Each row has a class, written after it.
[ 340   45  129   -9 -226 -291  127  210 -111   25  212   54   -7   -9
  510   43  148  159  -13  116  -59  -58  226  259  -29   22  113  103
 -124  338  156   15  -98   66   81 -240   26  165 -106 -279 -150]	Ziso
[-167   43  112   42  143  -78 -152 -204    3  -35 -216    5   35  -17
 -150  -32   -6   46   96   60 -156  107  157 -175  133  -56  -95  -10
  265 -354 -212  -53  -92   26  117  244  -69 -126 -336   67  143]	Levul
[ 587  312   83 -129    9 -208  138  244 -232   26  316  -41    1    1
  347  -14  123 -100  157  133   44  -62  -46   63 -209  268  -88  119
 -235  333   56   88 -196  125   41 -276  236  349  244   98 -388]	Ziso
[  26   59 -129   55  268   31  -89  118   66  -54 -310  -48 -106   69
  -16 -121  -22  147  362 -118 -149   45  -16  112   77  -40  -80   13
   97  -56 -144  103 -236   67  -36    7  -66   74 -171   37   90]	Kelar
[ 131  248   45  132 -210   47 -168   71  -60   50  137  317  -47  164
  294   37  111   24 -334  138 -112  -78 -140  134  -44  240  -95  -41
 -274  327   35   44   84   25   32  580  228 -203 -160   27 -104]	geg
[ -27  263 -215   29  193    2 -201  -58   39  159 -167  278 -189    9
   87  -10  125  110  167  -64 -131  -34  142 -201   59  191  -22    6
  173   48 -287  179  -49  250   55   60 -183 -105 -127   22  173]	neme
[ 157   97  -51   65   67 -123 -224 -205 -140  124   54  251  226 -160
  210  -64   74 -108  -70 -110   50 -172  185   97  -26   72  -18  -72
 -179 -200 -150  -77   -4   80  -57   76 -102  -35  143  352 -317]	geg
[ -29   78 -182    9  347  -42 -130  -44  -39  132 -183   42 -101   19
    0   69  185  -45   16 -365  -93   72  185    9  298   -8  -15  140
   79  -38  -60 -204   42    1  -66  -57    3 -110  -10 -175 -120]	vori
[ -10    9 -186  216  158  -28 -146   37  -98  -43 -223  222  -46  -38
   72  -39  153   -9  118 -128  142    9  -68   -9  -52   88   83   35
  148   97  -75  -22   28   69  -68   84   84 -108   37  151  -49]	neme
[   9   97  -57    8  347 -190 -286  200   17  -55 -161   60  129 -204
  153  -41    3  189 -158 -408  206  -39   65   27  212   -3   53  169
 -116  -36   48  235  -23   36  -58  -34 -176  -47 -114  -68  -29]	pagov
[ -76   19 -227  165  154  -86 -172  -31 -156  -85   79  134   84  -90
  -38   19   29  -21   82 -133   66   35   28  161   99  -92  -67   14
  215   26   74  129   28    8  -63   42  410   98  170   52  -95]	pagov
[   5  151  -30  118   96   -2 -308  -34   44 -309 -439   -8 -171  141
  160  100 -143  251  196 -150 -105  -80   51  259   59  -22   36  -63
   51  -34 -218  261  -49  -67  117 -166  -99  -35  105  -99   50]	pagov
[  53 -204  -67 -108   93 -100  -72  248 -122  236 -275 -268  403 -303
  279  161  -34 -270 -141 -359  470   98 -229   67  -70   87  187  346
  201  154  103 -459  -38 -218  -77 -106  -76 -285  -41  588  -57]	neme
[ 270   32  -49  215  159 -187 -366 -133 -160 -127   48 -148  358 -170
   19  194 -321  -53 -223  -97 -103   52   39   52   77  304   -6  310
  180  153   42 -176  284   34   70  244 -463  143  166 -111 -383]	Moriz
[  55    7  -78 -353  122 -100  127  123  145  -56 -105  -70 -229  291
 -118 -142   57 -193   35    3  -43   96 -217 -101  135 -239  -26   80
 -127 -100  -23  172   13 -137   99 -168 -547   -7 -223 -309  353]	neme
[ 217  181  175  261  120  172 -239  205  -55 -161   50  282 -212 -201
 -107  117  266   84  199  -49 -181  -85   56  160  163  -70   26  239
  -97  -17 -336    2   33 -333 -271  -34  -12  -97   27  274  375]	Kelar
[  15   27  -87  195   57  -41  -81 -326  -87   47 -260  263   53   -9
   52   60  364 -125 -142 -132  227  -14  137  195   73   98  -19  -41
  -68 -297  -80 -121  205    3 -157  113 -179 -213   80   47  -44]	Levul
[ 243  122 -247  294   94  187  126 -105 -121  255   43   11  -76  -17
  225    1  639 -341  416  196 -160  303 -440    2   61  202  165  -84
   36  269 -263   58 -150  420   31    8  741 -151  181   86 -199]	Kelar
[ 231  219    7  212  124 -102  -58   51   66   64 -570  -70  -88 -182
  426  -78   14  123  -89  -74   76  142 -301  -52  -89  251  257  229
 -130  257  254  343   66  101   46  162 -899 -126   62   30  184]	budi
[-137  304  321  104   96  161  -87   34  -20  -80  -38  -71   51  191
   78 -108 -137  242 -133  129  -94   39 -108   34 -125 -108 -262  -65
  -74  100  218  134 -117 -179   12  144  265   40 -158  113  128]	Kelar
[-259   78 -104   36  -28   38  -50    9   37 -167 -129  -14 -259  -53
  -37  162  -87   40   64 -184  -76  -21  291 -151   35  240   96   20
   50   83 -103   -9   19   65   83   -3 -212  170   66 -132  -87]	neme
[  86  178  -19  233  250  -99 -187  -57 -149   56  -98  215   49 -160
  -64  135  217  127  143  -57   60  116   35  -67  160 -131   30  257
   59  -35   -9 -158   14  -50  -98   18   89 -167  169  504   74]	Kelar
[ 408   -4   10  220  301  -97 -298  -85  -40  147 -409  400   57   15
  517   -1  445  -68 -176    0  134  -31  163  149   49  -10   91   36
    4  398 -147 -296  332  158    1  263  139 -182  256  192 -191]	pagov
[ -26   60  317   13 -219   26  -46  197    7  -63  230 -377 -116 -168
  -80  -88 -663  152  316  184 -517   41 -174 -199 -255  130  167 -132
  236  458  172  439  -18  159  -33  158  -95  279  204 -499  -73]	pagov
[  19  -66  297   27  -60   47  304   56  128 -173 -298  186  -93   45
 -135 -110  151 -128  303  590 -274  102 -247  -96    3 -370  -38  -27
 -102  148 -216  -10 -242 -133  124 -174   27  -76   33  213  339]	neme
[-167  -91 -117 -438  101   81  125   69  105 -144 -241 -205 -102  142
  -65  252  -77   26 -205 -209  -94  202  115 -194  278   68  -64   -6
   34 -126   68  289  -75  -22  130  129 -362   86 -252 -243   29]	geg
[ 115  156  287  192  157 -141 -213   81   -5 -248  -56  115  -62  -80
  -12   92    6  228  128   99 -178   61 -123  166  287 -154  -92  127
  -64  -50 -318  163 -124  -92   93   81  -63  -34 -204  338  230]	Ziso
[ 127  -17  143  241 -301  -54  146  242 -264 -112  338 -110 -305  -66
  264  238 -205  110  225   88 -302  -61  177  179  -96  297  430   54
  284  376 -149 -100  -32  171  182  180   50  305   56  115  -75]	Kelar
[ -54  -17 -546  -84  213  286  171   77 -136  -28 -250 -141 -125  -59
  -54   40  279 -195  214 -473  324  128  -59   11   24  369  245  182
  165  -75  -82 -265   87  124  -23 -622  409    1   45   78 -470]	budi
[ -45  135  -25  -10  -55   35 -220 -135   26  249  261    0   58 -107
  112  194  177  -41   65  -84   14 -117  -19  178   66   88   51  -71
 -229  -27 -418   75    8  102  135 -123  188  -90  128  177   52]	budi
[  17   75  -99 -187   96 -109  -80  -43   97  177  104   24 -118   35
  -81 -157   95 -155   45  -31   67 -158  339  -76  -91  -13   93 -103
 -139 -258   82 -179  101 -102   30 -110   61  -25   21  107  134]	budi
[  95  101  536  340    6 -202 -185  -69 -304  201   98 -273  181 -152
  279  112  -84  338 -211   -4   38  200 -287   29 -107 -110  136   37
  -76  149  369  279  -44 -107   88  169  215 -182   45  -96 -127]	vori
[  19   20  -74   53  157 -115 -237 -163  -61   40 -203   39  219 -196
  127  -25  -15   -9  121  -78  -51  -53   69   37  -69    6   57   80
   78 -154 -110  -59   75  -24   97   18 -280 -135   70  161  -53]	geg
[-371 -133  217   70  124   -6 -230  -98  272  125 -448 -372   12 -205
   49  -19 -601  239 -236 -302 -392   96   55 -347  290   -1   69   11
  199  321  357  197   47  264   26  334 -462   42  -48 -536 -384]	Kelar
[ 150   63  -75  174  124 -122 -101  100 -119 -129  -15  344   76 -205
   29   23  248   64 -206 -106  261   49 -128  245   68  -42  144  -50
 -267   18   40   95   67  -28 -143  -55  257  -83  146  211  174]	Kelar
[-166  293 -137   -1   55   81 -126   50   25  105  122   75 -215    6
   59   13   88   92  269 -251  -84 -155  149  -53 -120  188  -25  -57
   65  -69 -166    2  -32  165  -82  112    9  -11  -69  -47  193]	Moriz
[  -1  185  -28  161  -27  -44   47 -193  -77   27   24  226   70    7
   80  121  286   60 -250   -5  195  -41  263  214  111   60  -99  -16
 -127 -295  132  -85   55  -44  -59   90  251 -165   40  174   37]	neme
[ 189  253   96  408 -197    9 -131  656 -155 -330  257  106 -260 -268
   52 -115 -242  445  255  -45 -283 -127 -262  148  -53  171  457  183
  -21  429  292  307   -9  215 -330  182  273  -86   53  114  280]	Moriz
[ -11  -28  -41   85  113 -188  -69 -216  -20   25  -15  124  170  -89
 -164   51 -101  -62 -150 -134   66  -28   60  122  201  -14  124 -103
   57 -304 -112  -52   38  116   33   88   43   52  124 -106  -98]	geg
[ -65  114  -61 -145   46  -19 -123  113    2 -162 -338  -71 -133  -59
 -155  112 -118  128  -31 -290   -1 -109  343  -24   81  101   12  243
   25 -348  182  -28  -31  -93  104    3 -107   87 -349   29  158]	geg
[  35  123  -72   15  -85 -240   80    3  -35  -28  297  117 -116  -88
   23  186   -3  -77   58   -7  -10   55  106   73  220  156  279  -44
   -8  -92 -308  111 -113  155  175 -115 -133  217  -74  -72   10]	Kelar
[-235  -86 -183   20  267   -5   -4 -295  -50  285 -255  112  315  -89
   68 -391  139    5   88   46   18  -10  -27 -201 -124 -204   70  -58
  286 -146  395  144 -169  108   28   -1  395   71  178  298 -399]	pagov
[ 165   50  343  219  368  -69  327  246  170   36  -84  382 -262  207
  135 -289  501  239  366  477 -331  192 -338  240  152 -466  213 -212
 -272  231 -433   94 -276 -111   54 -218  -68 -155 -212  -36  623]	Moriz
[  89  183    9   46  201  -58 -176   61  -65  153 -277  101 -110 -104
  163   73  -60  -52  -27 -137  100  128  -12 -152  -65   45    2  143
  105  125   30  -16   10 -240   70   55 -357  -74 -218  106   57]	Moriz
[-159   58  -34   78  -93    2 -143   -2  -70   55  452  116   22  -98
  -29   43  -63  -71  169    3  169 -207   85  150 -154 -133  121 -180
 -197 -128 -276 -133  106  -89  181 -252  419 -108   45  306   66]	budi
[  47  129   41   20  172  -73 -214   34  -38 -222  -45   93  -77  -59
   10  122   66  136  189 -248   90 -216   69  367   31  -39 -184  105
 -184  -69 -312    6  172   -8    1 -290 -167  116  109  171  112]	Moriz
[ -54  146 -116  147  121  -33 -136   57  -54  -48  -69  139 -158  -34
   59  171  147   88   53 -345  189 -127   27  213    6  206  135  100
    9  -62 -128  -48   65  -75  -45  -75 -117   45  -11  135   99]	Levul
[ 169  -42  209 -131   60  -93   72 -216  177  259 -249 -137  185   41
  133 -121  149 -122   47  293 -276  161  -10 -201  159  -90  157  -26
 -254  -92 -186    9 -267  -36   56 -244 -609 -241   14  -92 -117]	pagov
[-115   33  184   59 -106  -26  -53  252  -70 -260  336  -59 -208   64
  142   99 -166  234  255   47  -81  -64   92  199   11  -38   30 -132
  -33  108 -554  335 -117   13   99  -60 -215   84  -51  -14  324]	vori
[ 116  -57 -430 -100 -198 -153  314  413  -24 -138  136   25  -12   81
   75 -210 -253 -103 -224   81   38   21   92 -208 -221  308  147  100
   97  176  745   11 -120   42  -30  461 -137  159 -242 -336 -123]	vori
[-126  259   84   94   99 -175   75 -177   58  264  163  185  260 -149
  214  -64  193   97  -99  178  -92 -135   81   85  -72  228  161 -150
 -125  -33  -72  -78 -178  227  169  155  226   10  176  273   31]	pagov
[ 131  204  166  258  271  100 -298   34  -10 -225 -312  182 -263 -141
  -92   60  113  167  371  -47  -92  117  -91   35  176 -203  -95  119
   79  -70 -394   71   49  -98  -83   51  -41  -78  -38  433  290]	Levul
[  46  178  -52  179   71  -31  -77  101  -93  104  -16  158   30 -105
  211  100  -14  -20   45  -62  -97 -117  147 -152    9  237    5  214
   75   62  -78  -33 -199  143   79  281 -265  -23 -257  223  -19]	vori
[ 473  -36  140  157  -10  -73 -173  -46 -114  136 -397 -180 -151  -74
  269    5  -56   73 -505 -120 -125  198 -138 -158   93   47  -86  286
 -100  319  638  -16  140  -33  -23  309 -250 -152  -99  -36 -229]	geg
[ -74   68 -155  -61 -128  241 -158  147  157 -192  -29   75 -441   52
 -100 -105   48  176  124 -108  -12  174 -202 -142 -271 -124  -46 -282
 -203  132  264  363  108 -163 -271  157  -96   76  -68 -168  405]	Ziso
[ 399 -147  104  -35  302 -175  260   -5  -72   75 -405   -9   30 -145
   81 -151  226 -245  -76  190  204  402 -157 -162   10  198  -89  -67
   25  -42 -150  -87 -237  -41   23 -225 -161 -154 -351  225 -115]	pagov
[ 248 -185  240   11 -243  -30  301   27 -197 -336 -174  -85 -272  110
  202  154  103   23 -203   47   83  173 -327  360  -20 -247   82  -74
  143   67  292  267   39 -293  -14 -115  207  121  221  -27  229]	geg
[-175  134 -237  108  202  -61 -385 -139   71  115  -19  167  -27 -178
  -59   16  -61  160   86 -249  -86 -112  315   40  107   77  182 -128
  104 -206 -162  117    9   89   27  127   40   67   77   45   72]	Kelar
[  88  -35  115  157 -193    9  -82  356 -130 -118 -279  -45 -139  156
  218 -131 -345  271  217   50   73 -189  -84  235 -298 -133 -152  201
  311  139   90 -117 -133 -116  -18  538  -29 -108 -205  531  278]	Moriz
[  77   -8 -177  -55  -97   13  -90    2 -102  -76  226 -102 -157  120
  187   88 -103 -187   28  -82   80   -2   27   21 -156   95  140 -161
  -71  168 -227  -81  130   97  245 -332  -25  149   -7  -21  -55]	geg
[  69  207   17  -37  216  -12  179  -59  124  157    7  -21 -100  -18
  143   59  252    7  153   61 -106   13  -46  -21   93   77  148  -29
  -79   -7 -227  226 -203   90  201 -283  -37  138  189 -109  109]	pagov
[  14  142 -132  -68  207  -60  -23  190  -25   94  121   93  -12   65
  212   47  214  115  152 -159   23  -54  133  161   52   -5  165   37
 -165    1 -212   50 -109  -27   62 -125 -137   17  -60  -28  111]	Kelar
[ -75 -111 -294  299  125   83 -357   18   33 -340 -714   45 -195 -190
  -20   -2 -118  117  -37 -262 -290  135   49  131  215  140  346  136
  223   17  140   55   17  -38  151  397  -44  152 -218   77 -113]	budi
[ -70   65   71  138  223 -128  -70 -120   26  -60 -326 -245    9   18
   61  -81 -204   22   42   24    0  218 -235  -70 -104   45 -202  165
  194   86  315   62  125 -104  150  312 -521  110 -172   59  -68]	Ziso
[  -9  105  215  -52 -102  -79 -210   90  -49 -212  106  268  -24 -159
 -175   14 -180  180 -164 -141  165  -94   65   -1   92 -136  174  -11
 -139 -183 -146   36   64 -153 -164  -95   -9   -2   75  277   58]	budi
[ -21  -67 -379  -71  -58  230  -84 -115  118  -18   83 -171 -207 -142
 -223 -131 -140  123  156 -106 -259  150  -73 -160 -101  -51  509 -319
 -123 -181  -88  263 -240 -103  161 -515  174  273  254 -387 -105]	pagov
[-108  126 -251 -282   55  -88  -22 -100  104   59 -267   84 -105   95
   78   50  104 -107   92 -116  128  -56  246 -116  -30   84   69 -115
  -87 -127    7   84   16  171  204 -229  -56   34  -53  -67  -16]	budi
[ 125  305 -119   19   31   77 -225  -66  -76   18  195  347  128 -224
   66   69  329  -77  128  -59   71 -101   30  147 -132   57  137  -51
 -263 -177 -312  -43   84  -73  -51 -124  206  -19  220  255   58]	neme
[-116    9 -157   96  141  -13 -212 -280    5  -23   -7   64  116   96
 -242  -18  107  -44  132   53   19   56 -101   94   40 -264  -49 -147
   14 -283    0  -29   22  -81  117  -97  544  -39   86  152   41]	geg
[ -71  167 -279  -29  112   88  -36  -58   44   90  145  230   62 -144
 -101 -244  -34  -98  -11  151 -332   39  329 -398    6   63  183    4
  109   -7  164 -163  -12   20  -26   21  -31   63   24   86  -93]	neme
[ 262  110   -6   81   55 -172  -35  177 -156  -12  146    0 -129  -85
   71  241  170 -107 -105 -203  231  -25  -91  155  128  235   82  193
 -132   24  -90  -61   83  -29    3  -24  100 -129   52  160   40]	neme
[-235   18 -229  -80 -108 -104  -46  -21    6  -61  167   60  -44   70
   26   34 -169  106 -110  -95   79 -120  400 -131 -125  106  108  -68
  -54  -57  278  -54  163   88  190   -6 -150  122 -212 -184 -130]	Ziso
[ 152  -67  274   95  -32    2  -18  192  -87  -59  -13  329   96  105
   38 -149 -122  286 -101    2  102 -148  -33   27  -13 -178 -122  -21
   34   -7  -93  322 -149  -30 -357  220 -305  -58 -140 -221   20]	Kelar
[ -76  123   83  199   -2  -94  -68  -22   96   -5  -18  331   46 -187
 -101   31  105  254  103  122   99 -238  139  257  -74   16   21  -65
 -172 -192   18  -71   92   88  -45  242  176  -80   57  578  353]	Ziso
[-341   47  -66  110  -65 -134  -46 -143  -24  -95  -38  135    0  -40
 -130   93 -110   34  -68 -184  127  -28  -71   21   50   84  155  -98
  123  -33   69   -1  -35  121   35 -121  256  147   82   40 -131]	geg
[ 141   -9  227   99  165   59  314 -334  132  529   41  -35  202  -44
  128  -86  364  -83  121  386  -12  -16  -78   54  -84 -241 -273 -255
 -135 -227 -121  116 -189  130   68   41  199 -212  230   66  321]	vori
[ -97  280  244   54   87 -106  -82 -280   43  122   17  371   45  -14
    4  -62   70   50  233  163  -96 -145  207  -13  -66 -102 -191 -234
 -215 -233 -347  -44  -56  230  149  -10  -23   89 -196  204  -26]	geg
[-325   62  345 -230  -85 -156  233 -218  -12 -264 -368   19   14  318
  -48    3   18  -21  -20  279  165  109   36 -153 -189 -236 -342 -266
  -59 -311  173   25 -103  -62  191  -27   18 -119 -303  166  239]	geg
[ 153  152  344  442  378  -20  111  146   68 -143 -432   23 -146   98
  485 -234  151  254  147  130  180  179 -319  348  -62 -137  -27  -92
  -66  134 -147  145  -63  -89  129  185  -96  -58 -202  138  141]	Kelar
